What can hang from each mark
rasob: besub mebuz nopo panoda
gasu: besub nifev
mebuz: demik panoda taden
nopo: besub nifev
panoda: nopo
besub: mebuz panoda
datome: nopo patas
nifev: datome gasu patas
demik: datome mebuz
patas: datome demik panoda rasob taden
taden: demik

Each row is shifted at random along 3 fixed directions that mean nothing.
Known rows, with every way that one mark hangs from another
taden(demik(datome(patas(rasob(nopo))) mebuz)): [-0.4 -2.7 13.2 6.1 -7.0 -9.0 -8.0 -8.5 0.5 -17.6 4.0 -8.1 -39.2 -8.1 -7.0 -11.7 4.4 28.5 -7.7 -9.1 -37.4 19.1 23.2 0.9 -6.3 24.5 -12.7 -12.2 2.6 12.9 -17.8 -15.3 -9.9 -11.4 -21.0 -10.8 -8.5 -2.1 -8.0 9.3 3.1]
demik(datome(nopo(besub)) mebuz(taden)): [-16.7 2.5 3.9 -0.8 2.8 7.1 -2.8 -20.8 4.3 -4.7 1.3 -2.2 -47.1 11.5 12.1 3.0 -6.2 60.5 -26.2 1.7 -17.0 3.8 -0.1 0.6 -4.4 0.4 6.2 -1.5 -11.9 -4.6 -11.3 1.1 -7.4 -14.8 -5.4 8.3 -8.8 2.3 13.8 -3.4 -4.9]
besub(mebuz panoda(nopo(nifev(gasu)))): [7.0 0.1 -2.3 -0.3 3.2 8.2 5.7 -1.1 -12.1 2.0 16.5 -7.4 -2.8 7.5 1.2 9.8 5.5 13.6 -21.8 3.7 12.3 0.1 12.5 10.4 10.2 -10.0 -8.5 -13.5 1.7 -2.7 2.0 -2.4 -5.2 1.3 -24.3 -5.6 1.8 -6.9 5.1 -6.5 15.9]
mebuz(demik panoda(nopo) taden): [-4.7 -5.2 -9.2 -1.1 -22.5 16.5 28.5 0.3 -51.2 22.6 17.1 3.4 -43.6 27.6 12.9 -11.4 -11.3 9.9 12.4 -5.7 -16.6 -4.7 -24.3 27.0 6.1 -13.1 15.7 -3.7 -0.8 -7.0 19.9 6.1 -11.8 -15.7 -1.3 -21.6 -45.4 -5.9 22.2 -9.0 12.4]
nopo(besub(panoda) nifev): [-4.1 -1.8 6.2 -1.3 -4.7 11.3 27.6 -10.5 -35.4 22.4 8.7 -0.3 3.9 35.9 5.2 -7.9 2.7 9.2 -8.1 -1.2 -14.9 -4.7 -31.7 -5.2 16.0 -21.6 33.7 -3.9 15.1 9.5 14.1 8.7 4.7 1.2 -18.3 -16.8 -1.0 -11.3 27.6 -15.9 14.1]
nifev(datome gasu(besub(panoda))): [8.4 -4.9 0.3 -4.8 -4.6 1.0 32.6 0.8 -15.8 35.7 4.5 0.2 33.7 14.8 -1.2 14.7 1.0 -4.6 -3.6 2.8 6.4 2.0 -11.8 9.9 5.7 -27.7 10.4 8.0 -1.8 -9.2 24.2 8.0 0.1 -19.0 -8.0 -7.0 3.3 -15.3 20.9 -15.7 13.3]
besub(mebuz(taden(demik(datome))) panoda(nopo(nifev(patas)))): [3.7 4.7 -0.1 -0.6 5.4 4.7 8.1 -1.0 -18.5 -5.4 11.9 -10.2 -14.5 11.2 14.1 10.7 10.9 29.0 -20.3 1.3 10.0 6.9 15.8 12.7 6.5 -12.7 -4.9 -10.4 -4.0 2.3 3.6 2.3 -4.1 -17.1 -18.5 -4.0 -5.8 -13.9 8.0 -8.2 15.9]
gasu(besub(mebuz(demik))): [5.2 5.6 -5.0 -3.1 -3.7 -12.9 -2.6 1.2 -3.0 -17.1 3.5 -3.6 -2.4 -0.3 -5.5 1.9 3.8 15.4 -21.9 -1.1 7.8 17.3 22.9 20.4 -2.6 7.4 -7.6 7.1 -0.5 1.5 -1.9 17.0 8.4 -8.5 -21.1 6.9 -6.0 -16.6 -3.2 -4.6 9.4]
nopo(besub(mebuz) nifev): [-3.1 8.9 -0.6 -1.9 11.6 -6.4 -17.0 -4.3 17.4 -24.6 -0.7 -0.3 -1.4 4.1 -10.2 8.8 6.5 28.0 -42.2 3.0 15.7 14.9 20.0 2.6 -2.2 -12.8 7.0 0.8 -0.7 2.9 -13.6 3.8 19.2 -1.9 -16.9 16.6 15.9 -13.3 -4.4 1.6 -1.9]
nifev(datome gasu patas(demik(mebuz(taden)) rasob(besub))): [11.5 -6.7 -7.2 -7.7 -5.9 -6.5 8.8 -4.1 -11.1 33.7 13.3 14.5 7.7 -22.7 -31.7 -2.8 8.4 -9.4 -4.4 -9.4 -20.8 20.3 24.8 27.0 -7.5 -7.7 2.0 -4.2 1.1 -4.6 11.2 -14.2 -11.7 -44.5 -14.2 -16.9 -1.2 -13.4 -9.1 16.0 6.6]
rasob(besub panoda(nopo)): [-1.4 3.4 14.3 0.7 2.5 -12.3 -10.4 22.0 -9.4 -31.4 1.3 2.4 18.1 2.0 16.6 6.9 -0.4 -12.7 -15.8 -0.9 16.2 24.5 12.9 6.2 -5.8 -14.0 -15.1 -10.7 -2.5 7.4 -4.9 -22.9 1.6 8.2 -13.8 12.5 5.0 -22.0 -0.8 0.7 -1.8]
patas(datome demik(mebuz(taden)) panoda): [11.8 6.6 -15.1 3.0 -21.8 -14.9 -27.7 1.1 -10.5 -29.6 7.9 9.0 -63.5 -38.4 -27.4 -9.5 16.8 3.8 -5.9 6.1 1.4 6.0 35.2 20.0 -12.6 12.4 -1.3 3.3 -17.6 0.3 -16.3 -3.7 5.5 21.1 -20.1 7.5 -12.9 7.8 -18.6 14.2 -16.7]
datome(patas(panoda rasob(nopo))): [0.6 4.7 16.1 12.2 -2.8 -19.2 -13.8 7.9 -9.3 -19.1 1.6 13.8 -8.9 -9.5 -7.7 0.7 7.4 -15.8 -0.3 3.7 -1.6 17.8 12.2 3.8 -6.7 -9.8 5.0 5.6 1.3 8.9 -8.1 -1.0 11.3 6.2 -8.9 14.0 12.3 -4.0 -10.4 -6.9 3.7]
nopo(besub nifev(datome gasu patas(rasob taden))): [0.7 -6.1 -1.3 -8.5 -5.4 0.3 21.5 -6.5 -19.6 41.2 15.0 12.0 21.2 8.0 -27.6 -2.2 -0.7 -20.8 -3.2 -7.7 -28.1 8.5 -9.3 7.5 4.6 -27.7 32.0 -1.5 14.9 5.4 23.3 2.9 3.3 -35.3 -14.2 -21.4 6.9 -17.0 7.6 4.8 10.9]
taden(demik(datome(nopo(nifev(patas))) mebuz(panoda))): [-16.3 0.3 8.1 0.3 -3.8 5.8 14.9 -14.5 -12.9 -8.1 2.3 -0.4 -29.2 18.5 5.1 2.9 1.2 41.1 -11.3 1.2 -16.8 -0.1 -11.9 -10.9 4.5 -13.1 7.4 -3.1 -14.1 -2.8 -1.4 2.3 -6.7 -8.8 3.3 -8.2 -10.5 -4.0 22.7 -13.0 -2.7]
demik(datome(patas(rasob(besub)))): [-4.3 0.3 20.9 2.5 -11.7 -15.8 -0.2 -2.7 -9.6 -0.2 -6.5 6.3 -10.7 -4.0 -0.2 -5.8 5.1 -1.7 1.9 -10.0 -24.5 20.8 9.1 6.8 -2.5 5.5 3.0 -5.3 16.8 24.0 4.6 1.5 1.9 -6.6 -15.4 1.2 8.6 -19.4 1.2 -2.4 23.1]
gasu(besub(mebuz(demik panoda)) nifev(patas(rasob))): [-7.0 15.1 -8.9 -7.4 15.4 -28.4 10.5 4.2 -25.1 -41.9 1.8 22.4 16.3 15.8 0.9 19.9 13.2 -5.6 -20.3 11.1 31.2 19.6 8.2 22.5 -0.8 -36.6 7.0 27.8 -22.2 -11.4 3.1 37.3 31.2 -14.2 -3.2 25.4 -0.9 -26.3 10.1 -27.8 7.8]
gasu(besub nifev(datome(nopo) patas(demik rasob))): [-2.7 -9.8 -6.9 -5.3 -9.5 1.1 28.0 -6.1 -45.6 11.8 28.0 11.9 20.9 16.2 -16.2 -19.2 -0.2 -19.4 14.7 -1.2 -28.5 2.4 -20.2 13.9 4.3 -3.2 12.8 8.2 -1.6 -12.7 8.5 9.8 -11.8 -22.9 -18.5 -26.8 -14.5 -2.7 11.6 -13.3 5.8]
taden(demik(datome mebuz)): [-2.9 -4.0 4.7 0.6 -13.3 8.6 23.8 -15.9 -18.5 12.4 -1.1 -4.5 -24.6 17.5 4.6 -3.0 1.9 22.7 13.1 -4.7 -32.9 -5.7 -16.2 -7.6 6.6 1.1 6.6 -7.8 -1.3 8.1 3.5 2.9 -11.6 -1.2 -6.8 -21.2 -14.4 -2.5 24.5 -9.1 5.7]
panoda(nopo(besub nifev(gasu))): [-3.6 -5.3 1.1 -3.8 -2.8 10.5 16.4 -5.8 -9.9 16.2 11.3 2.0 6.2 25.7 -6.0 1.6 -9.8 -13.5 -5.7 -5.1 -16.0 -1.5 -16.0 3.9 8.1 -19.6 15.8 -12.2 6.9 1.9 5.8 -14.5 -5.0 -7.5 -12.0 -14.3 3.5 -10.2 16.6 -2.7 4.3]
besub(mebuz(demik taden) panoda(nopo(nifev))): [2.1 7.2 -10.0 3.2 4.7 15.4 -4.5 1.8 -16.8 -10.7 24.9 -8.3 -31.0 17.6 11.3 9.5 1.6 54.5 -33.5 13.0 23.0 -1.5 13.2 20.2 0.9 -12.2 -7.9 -7.6 -15.9 -23.0 -11.2 3.9 -0.2 -2.3 -21.8 5.8 -18.2 9.8 4.8 -4.9 -2.5]
nifev(datome gasu patas(demik panoda(nopo) rasob)): [4.7 2.6 -2.6 -3.7 -10.7 -7.0 19.1 10.4 -11.8 27.3 -0.9 32.6 29.0 -1.1 -33.1 31.4 9.4 -49.3 16.9 10.6 24.5 0.1 -6.8 10.2 -0.4 -63.5 22.1 12.1 -19.1 -14.8 26.6 5.0 8.9 -15.5 9.0 5.6 29.0 -15.4 16.3 -13.9 0.6]
datome(patas(demik rasob(panoda) taden)): [-6.5 7.9 7.3 6.7 -14.8 -25.8 -7.4 6.3 -20.4 -20.9 4.9 21.7 -31.5 -8.9 -14.4 0.8 21.5 -27.6 18.1 4.4 -1.8 12.7 2.4 7.9 -4.8 -12.7 5.3 1.6 1.2 13.9 4.8 9.3 19.4 14.9 -17.4 12.6 8.6 -14.4 -8.4 -7.4 7.3]
rasob(besub(panoda(nopo)) mebuz(taden(demik(datome)))): [2.7 1.9 10.8 6.7 5.9 1.1 7.0 15.4 -37.5 -11.1 3.7 -7.3 -12.0 24.3 32.4 0.6 -2.4 16.0 -18.3 0.4 -0.8 20.9 0.3 11.0 -2.2 -15.8 1.9 -6.5 -12.2 -1.0 -6.3 -20.8 -6.9 5.9 -23.6 -1.5 -14.2 -18.1 13.4 -8.9 -3.0]
besub(mebuz(panoda(nopo))): [-4.1 -1.0 -9.9 4.1 2.5 16.9 -1.9 6.6 -13.9 -7.0 16.2 -1.2 -18.5 5.8 -2.1 6.9 -1.8 24.5 -13.4 9.0 12.9 -4.5 0.8 10.9 1.9 -10.1 -10.4 -8.5 -15.0 -24.6 -7.0 1.9 -6.6 9.1 -9.8 -3.3 -13.1 12.1 7.9 -4.8 0.1]
datome(nopo(nifev(gasu patas(demik rasob(mebuz) taden)))): [-12.5 -9.1 -1.5 0.2 -14.2 16.5 27.8 -15.6 -42.9 40.5 25.5 19.5 -11.8 26.4 -10.9 -13.9 -5.2 -9.8 16.7 1.5 -39.2 -14.2 -40.5 -3.7 13.1 -20.6 26.2 -2.1 1.4 -3.9 11.9 -0.9 -14.8 3.3 -15.6 -31.9 -8.0 2.6 18.5 -14.7 -2.2]
besub(mebuz(demik(datome) taden) panoda(nopo(nifev(gasu)))): [4.0 -1.6 -3.6 -2.8 -18.2 18.8 30.7 -11.8 -42.4 36.1 20.0 -3.4 -30.6 30.7 18.1 3.1 0.3 35.6 -9.0 -0.7 -10.6 -5.9 -9.0 22.1 14.2 -16.0 8.7 -10.2 6.6 2.7 18.0 11.7 -11.0 -10.3 -28.6 -20.7 -24.1 -12.7 26.4 -15.3 26.9]
panoda(nopo(besub(mebuz(taden(demik))))): [-2.2 5.2 -6.0 2.9 10.2 9.8 -8.8 7.0 8.2 -22.2 8.2 -8.5 -9.8 12.4 -6.2 13.7 -2.4 19.8 -19.3 6.1 15.4 6.2 8.7 9.8 -3.5 -15.2 -5.3 -8.6 -17.3 -16.7 -12.4 -6.7 0.8 -4.7 -12.1 9.4 5.9 1.1 4.7 -0.1 -11.5]
rasob(besub panoda(nopo(nifev(gasu)))): [1.2 -5.1 13.2 -1.3 -7.6 -4.1 8.4 9.1 -25.8 -1.7 12.6 4.1 21.4 12.4 17.5 -5.1 -2.6 -17.3 -10.3 -8.2 -11.5 18.7 -0.5 9.2 2.3 -12.8 -5.0 -16.2 11.7 15.8 3.0 -28.3 -7.6 2.2 -22.9 -12.0 -7.7 -24.3 6.8 -0.2 7.0]
taden(demik(datome(nopo(nifev)) mebuz(panoda))): [-12.9 -0.4 8.4 1.3 -10.1 2.6 9.2 -16.1 -7.2 -16.7 0.1 -4.4 -39.5 14.4 3.3 -0.4 1.4 40.8 -11.7 -1.1 -17.1 1.9 -6.5 -8.3 4.0 -5.3 3.9 -4.2 -10.8 3.9 -4.3 -0.4 -5.7 -2.4 -3.0 -6.4 -12.4 -6.9 18.4 -10.9 -2.0]
demik(datome(nopo patas(panoda taden))): [-15.2 5.4 11.4 16.0 -7.2 7.7 -22.7 0.9 4.6 -17.3 19.0 -6.1 -38.3 -3.3 11.5 4.6 -3.5 49.1 -21.8 19.1 -0.9 -0.7 2.1 -6.4 -13.1 1.1 -6.8 1.0 -22.6 -25.5 -20.8 2.7 -3.4 13.7 -6.5 17.2 -5.1 29.3 -0.1 -2.7 -23.1]
rasob(besub(mebuz(taden(demik(datome)))) nopo panoda): [-4.3 0.8 10.9 7.5 -3.1 11.6 12.3 10.5 -42.9 8.1 12.2 4.7 1.0 30.5 42.4 6.2 1.2 44.4 -12.2 8.8 -2.6 12.7 -18.3 -0.9 -0.3 -30.8 -6.2 -3.0 -14.0 -5.3 -9.2 -11.1 -4.6 16.7 -31.7 -7.6 -15.8 -7.9 24.0 -16.4 -9.9]
nifev(datome(nopo) gasu patas(rasob(besub mebuz(demik)))): [-0.7 -7.0 7.6 -4.4 -2.1 3.1 15.4 7.5 -17.1 36.7 9.8 15.9 30.1 5.2 -24.1 1.4 -11.8 -4.5 -9.4 -3.7 -15.2 18.7 0.8 11.3 -1.7 -26.0 10.5 1.7 -1.3 -9.6 15.4 -8.6 -12.8 -29.5 -8.8 -12.4 11.9 -16.3 3.7 -0.9 4.2]
patas(panoda rasob(besub mebuz nopo) taden(demik)): [7.6 7.8 7.6 14.3 -7.7 -19.5 -10.5 22.9 -40.1 -31.1 5.8 15.6 -13.1 2.0 -1.5 6.8 4.0 -33.8 5.4 12.1 3.9 21.4 -1.4 0.7 -7.3 -38.9 14.8 12.8 -23.6 0.3 -8.5 -5.4 15.7 29.1 -26.7 9.5 0.8 -11.1 0.9 -11.0 -27.5]

Rows
[1.8 -4.0 -6.3 4.2 -16.1 2.1 -5.7 -4.3 -14.2 -11.2 20.2 -17.6 -55.3 -15.2 -1.2 -14.5 1.9 24.9 -4.7 -3.4 -31.0 5.1 14.6 6.8 -5.8 25.6 -11.0 -11.2 -6.5 -4.2 -6.6 -4.1 -12.9 -7.0 -18.6 -18.4 -36.5 10.1 -6.3 16.3 -8.7] => patas(taden(demik(datome mebuz(panoda))))
[-2.2 -4.2 -10.0 -3.0 -17.6 11.2 42.0 -5.5 -61.4 27.0 15.9 6.2 -14.9 36.6 10.8 -5.6 -4.0 4.2 13.0 -3.7 -17.7 -3.0 -30.4 26.8 13.2 -16.9 18.2 2.5 3.5 -1.8 23.4 25.7 -6.0 -8.7 -18.3 -23.9 -34.5 -16.1 34.4 -27.0 25.5] => gasu(besub(mebuz(demik panoda(nopo) taden)))
[-0.2 0.6 -11.0 -7.2 -16.8 -4.7 -0.8 -0.5 -34.5 4.4 18.8 5.3 -34.1 -12.0 -31.9 -18.4 12.3 -0.1 -15.1 -7.9 -21.5 13.4 14.1 15.2 4.4 0.9 17.7 -7.7 12.9 12.9 10.1 11.2 6.1 -3.9 -34.8 -20.3 -7.6 -19.6 -5.8 11.6 14.3] => nopo(besub(mebuz(panoda)) nifev(patas(datome demik taden)))
[8.9 6.0 -10.9 8.2 -32.6 -15.5 -10.6 3.9 -26.6 -14.8 13.7 20.0 -39.4 -21.3 -30.4 -2.2 19.4 -44.7 25.9 11.1 3.4 -2.0 0.9 14.2 -3.8 -17.8 16.7 10.9 -12.7 -0.6 6.8 14.4 14.2 21.1 -20.8 2.8 -4.0 3.3 -5.5 -2.7 -14.3] => patas(demik panoda rasob taden)
[-12.9 1.4 10.6 -0.5 -12.4 -1.2 19.8 -13.6 -12.6 -9.9 -11.0 -0.1 -34.0 17.4 4.0 7.2 2.9 25.0 2.9 -2.1 -11.5 1.2 -14.8 -9.8 7.9 -15.4 8.7 0.1 -9.5 10.7 9.6 10.5 -2.8 -0.5 3.2 -2.5 -3.5 -18.8 27.0 -20.5 7.9] => taden(demik(datome(nopo) mebuz(panoda)))
[14.5 -2.3 5.5 -5.6 -14.6 -24.0 -20.4 12.6 -19.4 -16.4 0.1 9.2 -11.7 -34.5 -39.9 -18.8 4.3 -30.2 4.1 -16.5 -22.4 31.8 38.5 17.4 0.1 16.4 -10.6 -9.8 20.2 35.6 -1.2 -9.4 1.0 9.0 -46.7 -9.2 16.9 -27.2 -25.5 16.4 16.8] => patas(datome rasob(besub(mebuz) nopo))
[-1.0 1.2 -8.7 -7.7 0.1 -7.8 -8.3 0.2 -3.7 -8.8 16.4 8.5 -24.1 -12.4 -21.8 5.6 0.3 -18.5 -7.7 -1.1 -7.6 3.2 20.3 8.4 -3.1 -5.3 -4.3 -13.0 -8.3 -2.7 -5.1 -17.9 -2.1 -5.0 -10.7 -3.6 2.5 -4.4 -9.7 15.1 -6.3] => panoda(nopo(nifev(gasu patas(datome demik(mebuz) taden))))
[5.5 -1.5 -1.5 -0.5 4.4 -8.5 -6.1 19.3 3.0 6.9 18.3 7.4 20.5 -17.5 -18.6 15.2 3.9 -6.0 -11.3 7.1 4.9 18.7 21.5 6.3 -12.8 -26.6 -11.7 3.2 -19.2 -20.2 1.9 -16.9 0.9 -31.1 -10.3 -2.4 6.0 -0.2 -15.9 15.2 -20.0] => nifev(datome gasu patas(rasob(nopo panoda) taden(demik)))
[-5.0 -1.1 -1.9 2.7 -7.2 13.4 5.4 -4.0 -23.3 14.0 20.4 -1.8 -26.8 18.5 -8.0 -9.0 -1.6 58.2 -35.1 -0.8 -12.3 13.8 2.4 20.0 -3.1 -11.3 19.1 -4.6 5.9 -10.0 -1.3 8.9 4.1 -20.3 -21.6 -8.4 -20.5 -5.0 7.4 0.0 11.7] => nopo(besub(mebuz(demik panoda taden)) nifev(datome(patas)))
[6.0 -5.4 2.6 3.2 -25.5 -12.6 -13.5 1.5 -38.1 -13.5 11.6 15.4 -38.8 -13.8 -37.0 -36.0 -1.0 -28.6 1.0 -10.9 -40.0 18.7 11.9 20.2 1.3 7.9 27.1 0.9 15.6 31.0 -0.9 -7.8 -2.2 11.7 -39.5 -17.5 -6.9 -13.3 -14.8 4.7 5.5] => patas(datome(nopo(besub nifev)) panoda rasob(mebuz(taden)))
[3.8 0.7 -2.9 2.5 7.6 3.8 -10.5 -4.9 9.4 -3.7 14.7 -8.4 -10.6 7.5 3.0 1.2 -0.2 42.5 -41.9 0.9 -4.8 16.9 18.6 6.5 -4.8 -7.7 -4.2 -0.9 -7.7 -6.1 -21.5 -19.7 2.2 -13.4 -28.8 -3.2 -3.6 -4.0 -8.1 8.9 -17.6] => rasob(nopo(besub(mebuz(taden(demik))) nifev(gasu)))
[5.4 -3.0 -7.7 -5.6 -2.7 -8.8 28.3 -10.9 -40.8 -2.0 12.4 2.4 16.6 18.4 11.7 -9.8 5.3 -16.5 5.8 -5.4 -18.1 6.4 -8.5 16.5 10.2 3.9 5.2 8.5 10.1 11.7 7.9 23.0 0.8 -4.4 -23.1 -15.7 -19.3 -22.1 13.3 -21.4 24.4] => gasu(besub(mebuz) nifev)
[12.5 -0.6 -5.7 0.6 -32.8 -17.9 -9.9 15.3 -39.8 -15.2 13.8 15.5 -34.1 -30.2 -44.6 -10.7 3.1 -76.8 40.0 -2.9 -18.7 2.6 9.5 17.3 2.2 -4.5 12.4 -5.4 5.9 21.6 16.6 7.6 3.8 21.7 -27.0 -9.7 1.3 -5.7 -10.7 6.4 6.1] => patas(datome panoda(nopo) rasob taden)
[-1.2 1.4 1.3 -3.8 1.3 -9.7 -17.2 7.0 -4.3 -9.1 7.9 8.0 -14.4 -10.6 -9.7 -5.6 0.8 4.6 -16.6 -0.6 -3.7 11.5 18.9 -4.7 -5.5 0.1 -3.5 -0.7 -4.7 2.0 -15.8 -20.0 3.1 1.3 -15.5 -3.0 6.4 -4.0 -16.8 15.1 -13.0] => rasob(nopo(nifev(patas(datome demik))))
[-12.7 1.0 6.2 18.6 -2.4 23.9 -8.2 0.5 -8.1 5.0 22.3 -1.7 -22.4 14.5 19.5 3.0 -3.3 60.5 -17.4 23.6 -6.2 -12.7 -16.0 -5.0 -11.6 -5.5 -1.5 -0.8 -26.3 -42.0 -27.0 -2.4 -6.3 18.4 -4.4 3.3 -17.2 49.0 15.3 -5.6 -26.3] => demik(datome(patas(panoda)))
[-5.9 -0.1 -5.7 1.9 6.3 7.4 -14.4 -15.0 7.0 -6.8 10.8 -6.6 -50.4 -5.9 17.5 -2.2 -2.7 63.7 -27.5 3.2 -18.4 2.1 19.1 9.7 -13.2 19.9 -11.7 -5.6 -16.3 -16.7 -25.6 -11.8 -11.7 -15.7 -6.2 1.4 -29.8 23.1 -2.3 14.0 -13.4] => demik(datome mebuz(taden))
[3.8 -1.8 -13.9 2.7 -1.4 7.8 -4.9 -1.9 -14.3 -1.5 15.4 -6.1 -31.5 -10.0 5.4 -8.0 5.7 34.2 -18.7 -1.1 -0.3 7.2 18.3 25.3 -2.0 9.7 -9.9 -2.7 -2.6 -8.2 -3.7 4.8 -6.8 -12.0 -14.1 -7.6 -30.2 2.6 -7.5 3.9 8.1] => besub(mebuz(panoda taden))
[-5.8 11.3 -7.4 -6.0 -22.2 -20.6 -15.0 -0.7 -1.2 -22.7 1.5 16.7 -46.8 -18.0 -34.6 10.4 12.5 -19.4 6.9 9.4 14.1 -2.0 6.2 -1.9 -0.3 -21.0 7.5 7.6 -16.4 8.9 5.8 11.4 21.4 31.0 -16.6 18.9 24.1 -16.2 -7.9 -1.9 -15.7] => patas(datome(nopo(nifev(gasu))) demik taden)
[-6.6 7.1 -0.3 10.0 2.1 -11.9 -34.5 11.0 11.4 -50.3 9.2 0.9 -41.9 -10.8 -15.8 4.2 1.7 14.5 -15.9 13.0 3.2 13.7 20.5 1.6 -15.0 -3.3 -10.3 4.7 -31.1 -16.6 -26.2 -9.5 8.4 11.2 -20.4 16.8 0.7 13.0 -18.3 8.5 -35.5] => patas(rasob(mebuz) taden(demik(datome(nopo))))
[1.2 0.8 -5.0 -4.5 8.8 -12.3 11.1 3.0 -13.5 -19.8 7.6 2.3 28.3 13.6 7.4 6.2 -0.7 -5.8 -9.1 6.0 10.3 9.1 -1.9 9.1 -4.7 -12.0 2.4 16.5 -13.3 -13.8 -3.6 10.1 10.2 -11.7 -4.0 8.0 -7.4 -8.6 7.0 -13.0 -2.5] => gasu(besub nifev(datome))
[2.7 5.7 -7.5 9.2 -35.4 -0.8 -6.2 2.0 -23.8 0.0 14.3 6.5 -50.0 -10.5 -0.3 3.2 12.4 -2.4 10.2 16.0 3.3 -9.3 -5.9 4.0 -6.9 -13.2 11.7 9.0 -21.0 -12.5 1.9 12.6 5.4 25.5 -16.3 1.5 -16.3 11.5 7.9 -2.4 -20.0] => patas(demik(datome) panoda taden)
